Below are the code and all the weights of a small trained network. Each question names an input and a class and asks about switching units off, where a switched-off unit gives its printed mean instead of its output.

import numpy as np


def w(rows, s, z=0):
    codes = np.array(rows[::2]) - 128.0
    scale = np.full(codes.shape[1], s)
    scale[-1] = z or s
    return codes * scale


def norm(h):
    return h / np.sqrt((h * h).mean(-1, keepdims=True) + 1e-5)


def f(y):
    return y / 2 * (1 + np.tanh(0.7978845608 * (y + 0.044715 * y**3)))


def log_softmax(a):
    a = a - a.max(-1, keepdims=True)
    return a - np.log(np.exp(a).sum(-1, keepdims=True))


def net(x, mask):
    res = np.array(x, float).reshape(1, 6) / 4 @ E
    u = 0
    for l in range(4):
        y = f(norm(res) @ A[l][:, :-1].T + A[l][:, -1])
        res = res + np.where(mask[u : u + 7], y, B[l][:, -1]) @ B[l][:, :-1]
        u += 7
    return log_softmax(norm(res)[-1] @ U[:, :-1].T + U[:, -1])


A, B = {}, {}
E = w([
[131,130,125,135,133],'x0',
[216,126,85,15,206],'x1',
[72,254,186,117,224],'x2',
[243,166,223,142,115],'x3',
[127,126,129,126,128],'x4',
[129,129,127,129,131],'x5',
],0.0066)
A[0] = w([
[14,93,3,90,243,135],'L0N1',
[116,131,25,130,199,46],'L0N2',
[103,133,104,64,234,4],'L0N3',
[229,62,46,31,89,20],'L0N4',
[153,167,95,25,152,98],'L0N5',
[116,62,162,188,36,119],'L0N6',
[242,112,2,33,103,63],'L0N7',
],0.0059,0.0038)
B[0] = w([
[129,181,149,48,2,252],'L0N1',
[135,138,131,79,92,137],'L0N2',
[166,214,45,108,99,141],'L0N3',
[65,95,240,161,121,213],'L0N4',
[179,127,103,94,166,162],'L0N5',
[190,195,66,185,191,210],'L0N6',
[77,64,238,98,105,227],'L0N7',
],0.006,0.0042)
A[1] = w([
[2,49,51,157,191,143],'L1N1',
[150,117,62,206,47,86],'L1N2',
[100,48,86,52,128,1],'L1N3',
[152,209,178,115,14,73],'L1N4',
[67,228,188,152,104,79],'L1N5',
[40,17,132,187,128,93],'L1N6',
[32,92,129,124,62,129],'L1N7',
],0.007,0.0046)
B[1] = w([
[140,143,51,2,168,189],'L1N1',
[184,155,121,150,150,220],'L1N2',
[115,95,155,98,115,130],'L1N3',
[82,125,104,156,154,189],'L1N4',
[71,113,165,131,148,221],'L1N5',
[143,174,100,104,152,218],'L1N6',
[104,117,87,119,170,253],'L1N7',
],0.0094,0.0027)
A[2] = w([
[124,117,123,149,54,60],'L2N1',
[65,113,136,168,3,135],'L2N2',
[188,136,222,157,181,147],'L2N3',
[66,165,6,12,134,3],'L2N4',
[113,69,29,155,112,100],'L2N5',
[180,78,127,215,130,79],'L2N6',
[112,68,132,92,108,15],'L2N7',
],0.0076,0.0046)
B[2] = w([
[154,104,64,112,125,111],'L2N1',
[151,78,78,115,248,165],'L2N2',
[104,107,121,200,189,226],'L2N3',
[167,150,190,244,58,254],'L2N4',
[204,146,89,31,255,154],'L2N5',
[164,208,104,189,31,165],'L2N6',
[119,118,122,56,83,121],'L2N7',
],0.0068,0.0044)
A[3] = w([
[153,162,87,180,54,42],'L3N1',
[74,159,179,34,186,97],'L3N2',
[22,90,127,72,82,61],'L3N3',
[169,187,124,172,188,173],'L3N4',
[194,47,143,147,93,143],'L3N5',
[149,140,1,122,104,25],'L3N6',
[131,213,86,49,83,1],'L3N7',
],0.0095,0.0037)
B[3] = w([
[144,140,70,177,129,181],'L3N1',
[178,131,73,154,81,217],'L3N2',
[118,82,27,110,143,207],'L3N3',
[144,87,94,63,137,255],'L3N4',
[65,112,164,151,48,225],'L3N5',
[187,110,173,95,232,187],'L3N6',
[142,181,246,140,97,177],'L3N7',
],0.011,0.0042)
U = w([
[206,139,87,83,232,254],'0',
[7,189,36,136,134,62],'1',
[101,53,83,32,70,109],'2',
[153,250,150,88,49,134],'3',
[194,135,70,236,99,119],'4',
[69,163,210,195,218,88],'5',
[129,50,251,150,64,64],'6',
],0.018,0.0036)

Each question gives the input, the list of numbers given to net, and the class t.
The units are the neurons (one row each of A and B). Each row of codes is followed by its name. A weight is (code - 128) times the scale printed after its matrix; where a second scale follows, it is the last column's (A, B and U).
mask holds one flag per neuron, layer by layer. A switched-off neuron (its flag False) gives its mean, the last column of its row in B, instead of its output. The means were averaged over made-up inputs and are rounded, as every weight is.
A unit's drop is (log p(t) with every unit on - log p(t) with that unit switched off) / (log p(t) with every unit on - log p(t) with every unit switched off).
The circuit of an input: a set's keep is (log p(t) with only the set's units on - log p(t) with every unit switched off) / (log p(t) with every unit on - log p(t) with every unit switched off). Starting from the 12 units with the biggest drops (on a tie, the unit counted first), units are removed one at a time, each time the one whose removal leaves the highest keep (on an exact tie, the one counted first), for as long as the keep stays at least 0.8.
circuit, biggest first: the units of the circuit, biggest drop first
unit that matters most: the unit with the biggest drop
k most important neurons: the k neurons with the biggest drops, biggest first
top k neurons in layer l: the k neurons of layer l with the biggest drops, biggest first
drop of u: that unit's drop, to one decimal
input [0,1,-7,3,-3,4], class 6: circuit, biggest first -> (L0N4)
input [-7,-2,0,-6,1,0], class 0: 4 most important neurons -> (L3N6; L2N5; L0N4; L0N7)
input [8,-6,1,-1,-4,1], class 1: 4 most important neurons -> (L1N5; L3N6; L2N2; L0N5)
input [-3,0,0,4,-8,-3], class 4: 2 most important neurons -> (L0N1; L0N7)
input [-8,0,1,0,5,2], class 1: 3 most important neurons -> (L3N6; L1N4; L1N1)
input [0,1,5,4,-5,3], class 0: 4 most important neurons -> (L3N4; L0N4; L0N7; L2N4)
input [-7,6,0,2,1,8], class 6: 2 most important neurons -> (L0N7; L1N1)
input [5,7,-3,-1,-2,6], class 2: 2 most important neurons -> (L2N4; L3N3)
input [-8,-1,-5,4,3,-5], class 4: 3 most important neurons -> (L2N6; L0N6; L3N1)
input [8,-2,1,6,1,2], class 5: top 2 neurons in layer 2 -> (L2N3; L2N4)
input [7,-6,1,8,-8,-3], class 5: top 2 neurons in layer 3 -> (L3N2; L3N3)
input [1,5,1,-5,-7,3], class 3: 2 most important neurons -> (L0N3; L3N7)
input [-6,-3,-2,-8,-2,5], class 0: drop of L3N6 -> 0.5
input [-3,-6,-4,2,-6,-7], class 4: unit that matters most -> L0N6
input [-3,3,3,-6,6,-8], class 3: drop of L2N7 -> 0.0
input [-2,2,-7,6,-4,5], class 6: drop of L3N5 -> 0.1
input [-3,-4,1,8,8,7], class 5: top 2 neurons in layer 1 -> (L1N5; L1N4)
input [0,1,8,-2,3,5], class 3: top 3 neurons in layer 0 -> (L0N4; L0N7; L0N3)
